Here is a tiny trained network, its code and every weight. The questions are about switching its units off for an input and a target symbol, where a switched-off unit gives its printed mean instead of its output.

import numpy as np


def w(rows, s, z=0):
    codes = np.array(rows[::2]) - 128.0
    scale = np.full(codes.shape[1], s)
    scale[-1] = z or s
    return codes * scale


def norm(h):
    return h / np.sqrt((h * h).mean(-1, keepdims=True) + 1e-5)


def softmax(a):
    e = np.exp(a - a.max(-1, keepdims=True))
    return e / e.sum(-1, keepdims=True)


def log_softmax(a):
    a = a - a.max(-1, keepdims=True)
    return a - np.log(np.exp(a).sum(-1, keepdims=True))


def net(x, mask):
    ids = ['γεθλμπσ'.index(c) for c in x.split()]
    T = len(ids)
    res = E[ids] + P[:T]
    u = 0
    for l in range(2):
        r = norm(res)
        for j in range(3):
            rows = slice(4 * j, 4 * j + 4)
            q, k, v = (r @ M[l][rows].T for M in (Q, K, V))
            z = softmax(np.where(np.tri(T) > 0, q @ k.T / 4**0.5, -1e9)) @ v
            o = O[l][rows]
            res = res + np.where(mask[u + j], z, o[:, -1]) @ o[:, :-1]
        u += 3
    return log_softmax(norm(res)[-1] @ U[:, :-1].T + U[:, -1])


Q, K, V, O = {}, {}, {}, {}
E = w([
[122,41,113,168,103,116,135,162],'γ',
[151,106,12,166,139,137,40,107],'ε',
[103,252,167,54,110,248,109,164],'θ',
[202,75,161,120,87,126,107,142],'λ',
[112,113,133,188,151,111,154,221],'μ',
[160,139,181,109,126,90,133,220],'π',
[190,127,205,180,88,172,171,216],'σ',
],0.0028)
P = w([
[169,118,61,67,230,107,171,117],'0',
[152,77,129,133,186,104,95,162],'1',
[132,90,162,178,160,90,103,121],'2',
[132,70,169,144,183,114,128,127],'3',
[147,110,100,140,88,97,139,170],'4',
[123,147,95,145,58,82,188,98],'5',
[101,113,168,198,55,78,115,132],'6',
[158,65,80,90,128,130,191,147],'7',
[116,71,156,97,200,128,207,80],'8',
[127,183,92,79,82,111,231,84],'9',
[41,56,122,80,123,201,158,210],'10',
[63,67,223,134,3,106,85,142],'11',
[69,14,214,55,209,167,174,68],'12',
],0.0036)
Q[0] = w([
[121,95,187,203,104,116,222,158],'0.h0',
[193,137,163,134,184,95,64,200],'0.h0',
[61,85,38,133,144,72,55,78],'0.h0',
[1,170,96,64,111,182,74,66],'0.h0',
[17,192,144,103,84,190,106,118],'0.h1',
[152,76,103,160,167,145,109,124],'0.h1',
[116,172,199,141,160,123,125,133],'0.h1',
[97,139,86,146,124,127,163,80],'0.h1',
[104,133,106,102,97,115,29,149],'0.h2',
[148,90,111,159,108,126,135,93],'0.h2',
[97,185,164,104,121,217,83,123],'0.h2',
[186,84,137,150,177,109,107,148],'0.h2',
],0.0051)
K[0] = w([
[50,109,235,218,75,138,181,177],'0.h0',
[200,102,141,85,212,107,230,219],'0.h0',
[132,78,30,215,176,53,13,97],'0.h0',
[59,185,34,21,219,194,24,2],'0.h0',
[42,129,122,63,131,189,175,25],'0.h1',
[106,86,148,144,85,101,87,181],'0.h1',
[91,72,140,51,218,135,106,98],'0.h1',
[170,200,223,128,65,123,149,55],'0.h1',
[138,62,169,141,219,153,44,195],'0.h2',
[125,159,177,135,126,83,144,108],'0.h2',
[95,66,88,127,154,107,151,154],'0.h2',
[2,186,128,73,142,195,76,79],'0.h2',
],0.0038)
V[0] = w([
[115,135,170,90,67,157,175,144],'0.h0',
[135,175,162,78,126,150,145,146],'0.h0',
[74,147,75,81,137,171,4,107],'0.h0',
[144,169,116,123,129,148,74,158],'0.h0',
[100,105,177,84,136,181,150,120],'0.h1',
[176,127,89,156,186,71,149,133],'0.h1',
[147,123,147,178,96,122,64,135],'0.h1',
[193,99,125,107,197,107,154,114],'0.h1',
[68,128,142,107,135,185,59,143],'0.h2',
[176,89,102,156,165,120,146,144],'0.h2',
[128,95,51,97,175,134,177,113],'0.h2',
[74,106,145,157,158,155,155,133],'0.h2',
],0.0035)
O[0] = w([
[160,68,58,180,219,79,73,109,171],'0.h0',
[124,35,39,183,102,101,108,111,174],'0.h0',
[148,100,252,143,80,103,226,244,6],'0.h0',
[91,68,144,130,121,130,134,161,145],'0.h0',
[82,82,130,146,81,92,192,73,150],'0.h1',
[113,137,6,123,171,180,15,91,172],'0.h1',
[122,221,165,101,151,153,167,190,111],'0.h1',
[49,83,18,155,114,174,27,2,204],'0.h1',
[78,206,148,159,85,124,142,30,105],'0.h2',
[110,42,134,153,98,87,131,164,200],'0.h2',
[131,32,2,165,124,80,154,46,146],'0.h2',
[113,147,210,128,100,115,168,103,125],'0.h2',
],0.0021,0.0023)
Q[1] = w([
[139,165,148,155,71,69,129,128],'1.h0',
[86,107,195,152,130,130,82,57],'1.h0',
[70,152,168,111,129,108,123,165],'1.h0',
[157,170,143,161,184,111,195,56],'1.h0',
[157,67,53,121,121,195,74,254],'1.h1',
[134,180,120,187,1,59,43,199],'1.h1',
[114,42,147,113,187,213,27,205],'1.h1',
[218,171,13,63,131,130,241,157],'1.h1',
[158,212,152,125,118,112,149,116],'1.h2',
[101,86,81,111,133,193,79,152],'1.h2',
[113,162,143,97,96,126,151,152],'1.h2',
[106,93,42,172,132,161,22,130],'1.h2',
],0.0087)
K[1] = w([
[68,99,197,183,160,141,65,120],'1.h0',
[123,151,160,111,169,105,174,60],'1.h0',
[130,110,158,95,151,192,121,115],'1.h0',
[122,202,143,144,100,115,107,98],'1.h0',
[179,51,66,100,127,159,88,216],'1.h1',
[106,55,178,144,223,163,52,146],'1.h1',
[183,83,41,58,177,143,204,194],'1.h1',
[94,145,103,190,1,95,14,224],'1.h1',
[187,138,148,181,151,77,120,133],'1.h2',
[104,114,129,90,108,185,151,172],'1.h2',
[141,79,124,141,155,99,95,141],'1.h2',
[36,150,210,79,84,228,136,175],'1.h2',
],0.0084)
V[1] = w([
[175,133,153,176,122,94,152,123],'1.h0',
[149,97,141,137,155,54,181,88],'1.h0',
[92,64,182,132,165,96,137,135],'1.h0',
[80,110,145,159,143,125,163,153],'1.h0',
[187,141,103,155,141,32,98,119],'1.h1',
[2,168,84,162,159,101,136,192],'1.h1',
[152,178,151,36,160,48,127,159],'1.h1',
[202,168,136,196,206,158,165,178],'1.h1',
[165,115,137,164,145,120,126,184],'1.h2',
[130,170,104,68,160,158,100,107],'1.h2',
[132,71,153,154,103,118,158,183],'1.h2',
[130,141,152,101,95,161,103,107],'1.h2',
],0.0055)
O[1] = w([
[84,189,97,86,168,120,125,137,35],'1.h0',
[113,161,45,140,126,90,140,74,72],'1.h0',
[173,111,20,106,127,157,200,66,94],'1.h0',
[156,111,86,91,164,170,90,113,88],'1.h0',
[15,157,131,155,54,25,112,91,153],'1.h1',
[64,57,135,199,118,251,126,71,132],'1.h1',
[123,206,96,250,61,141,181,144,3],'1.h1',
[74,222,164,95,173,179,104,2,90],'1.h1',
[103,113,180,124,103,115,97,159,118],'1.h2',
[133,209,130,128,127,163,200,103,192],'1.h2',
[85,30,151,133,87,57,89,119,115],'1.h2',
[113,169,91,132,129,90,153,94,134],'1.h2',
],0.0046,0.003)
U = w([
[127,15,2,158,170,65,62,103,133],'γ',
[91,94,250,118,59,130,101,171,215],'ε',
[243,147,94,161,179,214,184,172,141],'θ',
[184,208,107,99,104,20,185,211,66],'λ',
[54,118,100,154,130,235,115,5,3],'μ',
[82,205,94,217,40,133,176,119,129],'π',
[110,242,164,49,206,126,85,62,101],'σ',
],0.0053,0.005)

Each question gives the input, a string of symbols that net reads in full, and the target symbol t.
The units are the heads (4 rows each of Q, K, V and O). Each row of codes is followed by its name. A weight is (code - 128) times the scale printed after its matrix; where a second scale follows, it is the last column's (O and U).
mask holds one flag per head, layer by layer. A switched-off head (its flag False) gives its mean, the last column of its rows in O, instead of its output. The means were averaged over made-up inputs and are rounded, as every weight is.
A unit's drop is (log p(t) with every unit on - log p(t) with that unit switched off) / (log p(t) with every unit on - log p(t) with every unit switched off).
The circuit of an input: a set's keep is (log p(t) with only the set's units on - log p(t) with every unit switched off) / (log p(t) with every unit on - log p(t) with every unit switched off). Starting from all 6 units, units are removed one at a time, each time the one whose removal leaves the highest keep (on an exact tie, the one counted first), for as long as the keep stays at least 0.8.
circuit, biggest first: the units of the circuit, biggest drop first
unit that matters most: the unit with the biggest drop
which heads matter: for each layer, one digit per head in row order, 1 if its drop is at least 0.15 and else 0, layers parted by /
drop when u is switched off: that unit's drop, to one decimal
input σ σ θ, target σ: which heads matter => 010 / 011
input γ π σ θ, target γ: unit that matters most => 0.h2
input π θ ε θ θ γ, target ε: circuit, biggest first => (0.h1; 1.h0)
input σ θ μ λ π γ, target μ: which heads matter => 100 / 011
input θ ε π π λ θ θ, target π: which heads matter => 000 / 110
input σ σ π λ θ, target σ: which heads matter => 000 / 011
input σ θ λ, target σ: which heads matter => 000 / 011
input γ π π θ, target γ: which heads matter => 111 / 110
input π λ ε γ λ θ σ, target γ: which heads matter => 111 / 111
input σ π σ μ θ σ θ θ θ θ, target θ: which heads matter => 110 / 010
input σ γ γ π γ λ ε θ π π μ, target θ: which heads matter => 010 / 010
input π ε μ ε θ ε ε λ γ, target ε: circuit, biggest first => (0.h0; 0.h1; 1.h0)
input θ θ θ σ μ, target θ: which heads matter => 001 / 010
input θ λ π θ γ σ γ θ ε θ, target ε: unit that matters most => 1.h1
input θ π θ ε λ ε ε θ σ π μ γ σ, target π: which heads matter => 000 / 010
input θ θ θ θ ε θ π π θ γ θ σ, target θ: which heads matter => 001 / 110
input γ π θ μ σ, target π: which heads matter => 100 / 011
input θ μ ε λ λ, target μ: circuit, biggest first => (1.h1; 0.h0)
input θ σ θ θ π σ ε λ π θ θ, target λ: which heads matter => 011 / 010
input θ π θ ε θ, target π: circuit, biggest first => (1.h1)
input ε π γ ε θ μ ε ε γ π, target ε: circuit, biggest first => (0.h1; 1.h0; 1.h1)
input σ θ μ θ θ σ π σ μ, target σ: circuit, biggest first => (1.h1; 0.h2)
input μ λ σ σ θ ε π σ ε, target ε: circuit, biggest first => (0.h0; 1.h0; 0.h1)
input γ π μ μ θ μ ε π θ θ σ σ, target θ: circuit, biggest first => (1.h1; 1.h0)
input θ ε λ θ σ θ ε ε σ σ μ ε σ, target σ: circuit, biggest first => (1.h1; 0.h2)
input σ σ ε, target ε: drop when 1.h1 is switched off => 0.1
input μ θ μ, target μ: drop when 0.h0 is switched off => 0.1
